Below are the code and all the weights of a small trained network. Each question names an input and a class and asks about switching units off, where a switched-off unit gives its printed mean instead of its output.

import numpy as np


def w(rows, s, z=0):
    codes = np.array(rows[::2]) - 128.0
    scale = np.full(codes.shape[1], s)
    scale[-1] = z or s
    return codes * scale


def norm(h):
    return h / np.sqrt((h * h).mean(-1, keepdims=True) + 1e-5)


def f(y):
    return np.maximum(y, 0)


def log_softmax(a):
    a = a - a.max(-1, keepdims=True)
    return a - np.log(np.exp(a).sum(-1, keepdims=True))


def net(x, mask):
    res = np.array(x, float).reshape(1, 5) / 4 @ E
    u = 0
    for l in range(3):
        y = f(norm(res) @ A[l][:, :-1].T + A[l][:, -1])
        res = res + np.where(mask[u : u + 3], y, B[l][:, -1]) @ B[l][:, :-1]
        u += 3
    return log_softmax(norm(res)[-1] @ U[:, :-1].T + U[:, -1])


A, B = {}, {}
E = w([
[65,166,253],'x0',
[126,127,127],'x1',
[126,128,132],'x2',
[205,207,149],'x3',
[96,191,85],'x4',
],0.0062)
A[0] = w([
[251,22,232,1],'L0N0',
[201,208,149,27],'L0N1',
[254,146,182,86],'L0N2',
],0.011,0.0057)
B[0] = w([
[72,240,75,230],'L0N0',
[2,80,126,200],'L0N1',
[127,44,134,254],'L0N2',
],0.017,0.0041)
A[1] = w([
[188,75,144,55],'L1N0',
[167,210,249,9],'L1N1',
[132,104,226,35],'L1N2',
],0.012,0.0012)
B[1] = w([
[139,174,227,194],'L1N0',
[207,173,254,245],'L1N1',
[177,64,101,249],'L1N2',
],0.011,0.0017)
A[2] = w([
[124,252,99,44],'L2N0',
[236,156,67,251],'L2N1',
[143,160,166,97],'L2N2',
],0.017,0.00029)
B[2] = w([
[134,219,3,253],'L2N0',
[185,123,231,239],'L2N1',
[207,132,121,172],'L2N2',
],0.015,0.0044)
U = w([
[55,59,144,150],'0',
[185,166,201,254],'1',
[111,247,72,2],'2',
],0.013,0.0019)

Each question gives the input, the list of numbers given to net, and the class t.
The units are the neurons (one row each of A and B). Each row of codes is followed by its name. A weight is (code - 128) times the scale printed after its matrix; where a second scale follows, it is the last column's (A, B and U).
mask holds one flag per neuron, layer by layer. A switched-off neuron (its flag False) gives its mean, the last column of its row in B, instead of its output. The means were averaged over made-up inputs and are rounded, as every weight is.
A unit's drop is (log p(t) with every unit on - log p(t) with that unit switched off) / (log p(t) with every unit on - log p(t) with every unit switched off).
The circuit of an input: a set's keep is (log p(t) with only the set's units on - log p(t) with every unit switched off) / (log p(t) with every unit on - log p(t) with every unit switched off). Starting from all 9 units, units are removed one at a time, each time the one whose removal leaves the highest keep (on an exact tie, the one counted first), for as long as the keep stays at least 0.8.
units of the circuit, in order: the units of the circuit, biggest drop first
most important unit: the unit with the biggest drop
top k neurons: the k neurons with the biggest drops, biggest first
top k neurons in layer l: the k neurons of layer l with the biggest drops, biggest first
drop of u: that unit's drop, to one decimal
input [8,-4,7,-7,-6], class 1: units of the circuit, in order : [L0N1; L0N2]
input [-7,4,8,-5,6], class 1: units of the circuit, in order : [L0N1; L0N0; L2N1]
input [-7,-3,7,0,-1], class 1: most important unit : L0N0
input [4,-1,8,5,5], class 0: top 3 neurons : [L0N1; L0N0; L2N0]
input [5,0,-3,8,-4], class 0: top 2 neurons : [L0N2; L0N1]
input [7,6,-7,-5,-5], class 1: top 4 neurons : [L0N1; L0N2; L1N1; L2N2]
input [4,-1,-3,-1,4], class 1: top 2 neurons : [L0N0; L0N2]
input [3,-5,1,7,-6], class 0: units of the circuit, in order : [L0N2; L0N1]
input [2,7,-3,6,-6], class 0: top 2 neurons : [L0N2; L0N1]
input [-5,3,6,-4,5], class 1: top 4 neurons : [L0N1; L0N0; L0N2; L2N1]
input [-8,-2,1,1,6], class 1: top 3 neurons : [L2N1; L0N0; L0N1]
input [-8,4,-3,2,2], class 1: top 2 neurons : [L2N1; L0N0]
input [-2,5,6,-4,-5], class 2: top 2 neurons : [L0N0; L0N2]
input [-2,7,2,5,-3], class 0: units of the circuit, in order : [L0N2]
input [-2,-5,-3,6,5], class 0: top 2 neurons in layer 0 : [L0N1; L0N0]
input [-6,6,0,2,4], class 1: top 3 neurons : [L2N1; L0N0; L0N1]
input [-6,-6,-5,4,2], class 1: top 2 neurons : [L0N0; L2N1]
input [-5,8,-5,-2,-8], class 2: drop of L0N0 : 2.4
input [6,3,7,-3,0], class 1: drop of L1N1 : 0.7
input [2,1,8,2,-5], class 2: drop of L0N0 : 2.2
input [-6,5,6,4,-1], class 1: top neuron in layer 0 : [L0N1]
